Below are the code and all the weights of a small trained network. Each question names an input and a target symbol and asks about switching units off, where a switched-off unit gives its printed mean instead of its output.

import numpy as np


def w(rows, s, z=0):
    codes = np.array(rows[::2]) - 128.0
    scale = np.full(codes.shape[1], s)
    scale[-1] = z or s
    return codes * scale


def f(y):
    return y / 2 * (1 + np.tanh(0.7978845608 * (y + 0.044715 * y**3)))


def softmax(a):
    e = np.exp(a - a.max(-1, keepdims=True))
    return e / e.sum(-1, keepdims=True)


def log_softmax(a):
    a = a - a.max(-1, keepdims=True)
    return a - np.log(np.exp(a).sum(-1, keepdims=True))


def net(x, mask):
    ids = ['ΓΠαδεζμξτω'.index(c) for c in x.split()]
    T = len(ids)
    res = E[ids] + P[:T]
    u = 0
    for l in range(3):
        r = res
        for j in range(3):
            rows = slice(2 * j, 2 * j + 2)
            q, k, v = (r @ M[l][rows].T for M in (Q, K, V))
            z = softmax(np.where(np.tri(T) > 0, q @ k.T / 2**0.5, -1e9)) @ v
            o = O[l][rows]
            res = res + np.where(mask[u + j], z, o[:, -1]) @ o[:, :-1]
        u += 3
        y = f(res @ A[l][:, :-1].T + A[l][:, -1])
        res = res + np.where(mask[u : u + 4], y, B[l][:, -1]) @ B[l][:, :-1]
        u += 4
    return log_softmax(res[-1] @ U[:, :-1].T + U[:, -1])


Q, K, V, O, A, B = {}, {}, {}, {}, {}, {}
E = w([
[145,119,87],'Γ',
[211,133,189],'Π',
[190,90,171],'α',
[169,61,27],'δ',
[172,61,32],'ε',
[2,182,69],'ζ',
[176,68,132],'μ',
[124,12,85],'ξ',
[73,200,189],'τ',
[58,38,244],'ω',
],0.011)
P = w([
[235,161,59],'0',
[158,186,141],'1',
[115,175,179],'2',
[81,163,201],'3',
[37,131,237],'4',
[23,123,232],'5',
[7,112,249],'6',
[15,90,251],'7',
],0.0018)
Q[0] = w([
[120,96,132],'0.h1',
[129,139,117],'0.h1',
[234,38,116],'0.h2',
[78,213,173],'0.h2',
[230,85,22],'0.h3',
[2,161,198],'0.h3',
],0.0087)
K[0] = w([
[140,166,118],'0.h1',
[130,118,123],'0.h1',
[43,157,110],'0.h2',
[208,82,181],'0.h2',
[1,127,193],'0.h3',
[206,102,44],'0.h3',
],0.01)
V[0] = w([
[46,165,161],'0.h1',
[178,167,105],'0.h1',
[151,2,185],'0.h2',
[107,79,58],'0.h2',
[253,86,4],'0.h3',
[106,58,155],'0.h3',
],0.0044)
O[0] = w([
[52,149,159,150],'0.h1',
[161,158,89,67],'0.h1',
[73,3,128,252],'0.h2',
[168,98,110,71],'0.h2',
[20,48,143,235],'0.h3',
[167,86,124,239],'0.h3',
],0.0049,0.00027)
A[0] = w([
[96,114,255,255],'0.n1',
[36,94,104,230],'0.n2',
[130,26,85,225],'0.n3',
[194,107,73,159],'0.n4',
],0.0083,0.0028)
B[0] = w([
[152,134,254,253],'0.n1',
[14,99,150,206],'0.n2',
[105,28,88,206],'0.n3',
[166,25,149,159],'0.n4',
],0.0065,0.005)
Q[1] = w([
[187,145,41],'1.h1',
[190,35,108],'1.h1',
[3,127,165],'1.h2',
[254,56,13],'1.h2',
[138,91,110],'1.h3',
[77,189,87],'1.h3',
],0.0058)
K[1] = w([
[197,195,151],'1.h1',
[249,123,49],'1.h1',
[62,212,41],'1.h2',
[170,81,254],'1.h2',
[95,151,68],'1.h3',
[77,73,177],'1.h3',
],0.0052)
V[1] = w([
[143,147,129],'1.h1',
[8,148,223],'1.h1',
[233,171,120],'1.h2',
[2,193,63],'1.h2',
[168,20,220],'1.h3',
[159,23,193],'1.h3',
],0.0036)
O[1] = w([
[123,101,108,103],'1.h1',
[5,132,132,229],'1.h1',
[96,71,75,31],'1.h2',
[49,162,200,123],'1.h2',
[97,235,140,250],'1.h3',
[100,253,118,234],'1.h3',
],0.0036,0.0025)
A[1] = w([
[186,132,168,233],'1.n1',
[71,83,206,135],'1.n2',
[106,254,137,215],'1.n3',
[56,71,44,252],'1.n4',
],0.0071,0.0035)
B[1] = w([
[242,126,186,185],'1.n1',
[110,101,254,253],'1.n2',
[91,236,101,207],'1.n3',
[32,70,87,215],'1.n4',
],0.0075,0.0058)
Q[2] = w([
[165,92,129],'2.h1',
[68,150,118],'2.h1',
[127,129,161],'2.h2',
[128,135,3],'2.h2',
[142,118,78],'2.h3',
[131,107,142],'2.h3',
],0.012)
K[2] = w([
[22,154,174],'2.h1',
[194,76,47],'2.h1',
[87,181,175],'2.h2',
[255,41,14],'2.h2',
[196,91,74],'2.h3',
[133,153,148],'2.h3',
],0.0077)
V[2] = w([
[142,179,238],'2.h1',
[3,254,94],'2.h1',
[229,18,144],'2.h2',
[127,231,217],'2.h2',
[83,79,156],'2.h3',
[141,108,47],'2.h3',
],0.0071)
O[2] = w([
[130,48,172,175],'2.h1',
[64,90,27,168],'2.h1',
[102,110,254,36],'2.h2',
[210,99,91,239],'2.h2',
[99,77,124,220],'2.h3',
[97,165,209,1],'2.h3',
],0.0068,0.008)
A[2] = w([
[73,78,56,211],'2.n1',
[27,27,162,2],'2.n2',
[59,178,161,238],'2.n3',
[67,170,2,151],'2.n4',
],0.0073,0.0047)
B[2] = w([
[120,201,150,246],'2.n1',
[244,144,56,239],'2.n2',
[77,102,76,176],'2.n3',
[136,154,201,230],'2.n4',
],0.011)
U = w([
[152,54,139,121],'Γ',
[108,113,89,128],'Π',
[97,115,84,128],'α',
[51,68,157,254],'δ',
[203,223,104,126],'ε',
[134,127,121,91],'ζ',
[116,131,206,111],'μ',
[92,181,159,104],'ξ',
[167,94,2,96],'τ',
[167,170,181,79],'ω',
],0.0088,0.0091)

Each question gives the input, a string of symbols that net reads in full, and the target symbol t.
The units are the heads (2 rows each of Q, K, V and O) and the neurons (one row each of A and B). Each row of codes is followed by its name. A weight is (code - 128) times the scale printed after its matrix; where a second scale follows, it is the last column's (O, A, B and U).
mask holds one flag per unit, layer by layer, with each layer's heads first. A switched-off unit (its flag False) gives its mean, the last column of its rows in O or B, instead of its output. The means were averaged over made-up inputs and are rounded, as every weight is.
A unit's drop is (log p(t) with every unit on - log p(t) with that unit switched off) / (log p(t) with every unit on - log p(t) with every unit switched off).
The circuit of an input: a set's keep is (log p(t) with only the set's units on - log p(t) with every unit switched off) / (log p(t) with every unit on - log p(t) with every unit switched off). Starting from the 12 units with the biggest drops (on a tie, the unit counted first), units are removed one at a time, each time the one whose removal leaves the highest keep (on an exact tie, the one counted first), for as long as the keep stays at least 0.8.
units of the circuit, in order: the units of the circuit, biggest drop first
top k neurons in layer l: the k neurons of layer l with the biggest drops, biggest first
which heads matter: for each layer, one digit per head in row order, 1 if its drop is at least 0.15 and else 0, layers parted by /
input α ζ α, target ε: which heads matter => 000 / 000 / 110
input ζ Π ζ τ Π μ Γ ξ, target τ: units of the circuit, in order => [2.n2 0.n3 1.n4]
input τ ω Π ε, target Γ: top neuron in layer 1 => [1.n3]
input ω μ ζ ω ω τ α, target τ: which heads matter => 000 / 001 / 010
input Γ δ μ, target δ: which heads matter => 001 / 000 / 110
input μ Π τ α ζ ζ, target ξ: top 3 neurons in layer 2 => [2.n4 2.n1 2.n2]
input Π Π δ μ τ Γ Γ α, target τ: units of the circuit, in order => [2.h2 1.n3 2.n4]
input Γ ζ ε ξ μ, target ε: top 2 neurons in layer 0 => [0.n2 0.n4]
input ε Γ ω τ μ ω α δ, target Γ: which heads matter => 001 / 010 / 111
input μ α ω ζ Γ ω δ ξ, target τ: which heads matter => 001 / 000 / 100
input Γ α Π Γ ζ δ, target ε: which heads matter => 000 / 000 / 100
input τ ξ μ α τ α τ Γ, target δ: which heads matter => 000 / 000 / 010
input δ ω α ω μ, target Γ: top 2 neurons in layer 0 => [0.n1 0.n3]
input ω α δ μ, target Γ: top neuron in layer 0 => [0.n1]
input Γ δ Γ ω Π ω ε, target Γ: which heads matter => 001 / 000 / 100
input Γ δ ζ ω δ, target Γ: top 2 neurons in layer 2 => [2.n1 2.n2]
input Γ μ μ α, target μ: which heads matter => 000 / 000 / 110
input ω τ ξ Π ξ Γ ζ α, target ε: top 3 neurons in layer 1 => [1.n3 1.n4 1.n1]
input α α ζ ε, target ε: which heads matter => 000 / 010 / 100
input Γ τ δ ξ μ, target τ: which heads matter => 000 / 000 / 000
input ξ Γ Γ μ, target δ: which heads matter => 000 / 000 / 110
input ω ζ μ, target ε: top 3 neurons in layer 0 => [0.n2 0.n3 0.n4]
input Γ α Γ μ α Γ ε α, target μ: top 2 neurons in layer 0 => [0.n1 0.n2]
